Here is a tiny trained network, its code and every weight. The questions are about switching its units off for an input and a class, where a switched-off unit gives its printed mean instead of its output.

import numpy as np


def w(rows, s, z=0):
    codes = np.array(rows[::2]) - 128.0
    scale = np.full(codes.shape[1], s)
    scale[-1] = z or s
    return codes * scale


def f(y):
    return np.maximum(y, 0)


def log_softmax(a):
    a = a - a.max(-1, keepdims=True)
    return a - np.log(np.exp(a).sum(-1, keepdims=True))


def net(x, mask):
    res = np.array(x, float).reshape(1, 6) / 4 @ E
    y = f(res @ A[0][:, :-1].T + A[0][:, -1])
    res = res + np.where(mask, y, B[0][:, -1]) @ B[0][:, :-1]
    return log_softmax(res[-1] @ U[:, :-1].T + U[:, -1])


A, B = {}, {}
E = w([
[49,74,120,205,220,85],'x0',
[115,213,20,165,111,202],'x1',
[80,97,249,157,19,254],'x2',
[253,44,111,109,174,152],'x3',
[50,165,97,66,51,124],'x4',
[194,49,66,43,174,192],'x5',
],0.0087)
A[0] = w([
[136,146,157,200,142,181,215],'neuron 0',
[107,55,130,161,87,187,242],'neuron 1',
[119,91,129,141,196,115,70],'neuron 2',
[165,182,135,180,130,83,175],'neuron 3',
[131,139,154,96,102,143,70],'neuron 4',
[6,145,169,99,152,80,6],'neuron 5',
],0.016,0.0017)
B[0] = w([
[98,189,126,107,153,102,215],'neuron 0',
[106,203,84,140,189,154,235],'neuron 1',
[255,128,135,123,219,85,213],'neuron 2',
[162,198,76,182,83,122,200],'neuron 3',
[174,155,123,39,182,189,177],'neuron 4',
[125,113,207,55,109,90,250],'neuron 5',
],0.0089,0.013)
U = w([
[29,178,136,202,30,127,111],'0',
[97,248,66,170,133,179,212],'1',
[123,87,117,228,118,146,3],'2',
[137,84,156,148,84,189,74],'3',
[154,98,168,69,157,148,177],'4',
[210,92,99,97,131,120,71],'5',
],0.011,0.0054)

Each question gives the input, the list of numbers given to net, and the class t.
The units are the neurons (one row each of A and B). Each row of codes is followed by its name. A weight is (code - 128) times the scale printed after its matrix; where a second scale follows, it is the last column's (A, B and U).
mask holds one flag per neuron, in row order. A switched-off neuron (its flag False) gives its mean, the last column of its row in B, instead of its output. The means were averaged over made-up inputs and are rounded, as every weight is.
A unit's drop is (log p(t) with every unit on - log p(t) with that unit switched off) / (log p(t) with every unit on - log p(t) with every unit switched off).
The circuit of an input: a set's keep is (log p(t) with only the set's units on - log p(t) with every unit switched off) / (log p(t) with every unit on - log p(t) with every unit switched off). Starting from all 6 units, units are removed one at a time, each time the one whose removal leaves the highest keep (on an exact tie, the one counted first), for as long as the keep stays at least 0.8.
units of the circuit, in order: the units of the circuit, biggest drop first
most important unit: the unit with the biggest drop
k most important neurons: the k neurons with the biggest drops, biggest first
drop when u is switched off: that unit's drop, to one decimal
input [-2,0,2,0,-1,3], class 1: 3 most important neurons -> neuron 5; neuron 2; neuron 1
input [0,-2,-6,-5,-4,0], class 5: 2 most important neurons -> neuron 1; neuron 2
input [3,-4,7,-2,1,-3], class 4: 2 most important neurons -> neuron 5; neuron 3
input [-4,-5,7,-1,6,-5], class 4: most important unit -> neuron 4
input [2,1,-1,-4,2,6], class 4: 3 most important neurons -> neuron 1; neuron 3; neuron 0
input [0,1,4,4,0,3], class 1: 2 most important neurons -> neuron 1; neuron 5
input [4,-1,-2,-1,1,-7], class 0: units of the circuit, in order -> neuron 3; neuron 5; neuron 4
input [0,3,3,-8,5,4], class 0: 2 most important neurons -> neuron 2; neuron 5
input [-6,-2,-2,-3,-2,-7], class 0: units of the circuit, in order -> neuron 1; neuron 2
input [-7,1,8,-7,1,-3], class 1: 2 most important neurons -> neuron 4; neuron 1
input [-8,-1,-4,-3,5,-1], class 5: 4 most important neurons -> neuron 1; neuron 0; neuron 4; neuron 3
input [4,3,-6,1,1,3], class 5: 2 most important neurons -> neuron 2; neuron 1
input [-2,-1,4,-7,8,8], class 4: 4 most important neurons -> neuron 5; neuron 3; neuron 4; neuron 0
input [-8,3,4,0,-6,3], class 1: most important unit -> neuron 5
input [-2,-3,6,5,6,-7], class 1: 2 most important neurons -> neuron 1; neuron 4
input [-1,1,-3,-8,2,1], class 4: 2 most important neurons -> neuron 5; neuron 1
input [0,-5,-8,-2,-5,-7], class 5: 2 most important neurons -> neuron 2; neuron 1
input [1,-3,1,-4,8,-3], class 4: drop when neuron 3 is switched off -> 0.1
input [-4,-1,8,-8,-8,-3], class 1: drop when neuron 2 is switched off -> 0.0
input [1,0,3,3,1,-7], class 0: most important unit -> neuron 2
input [6,-7,7,-7,-1,0], class 4: drop when neuron 5 is switched off -> 1.9
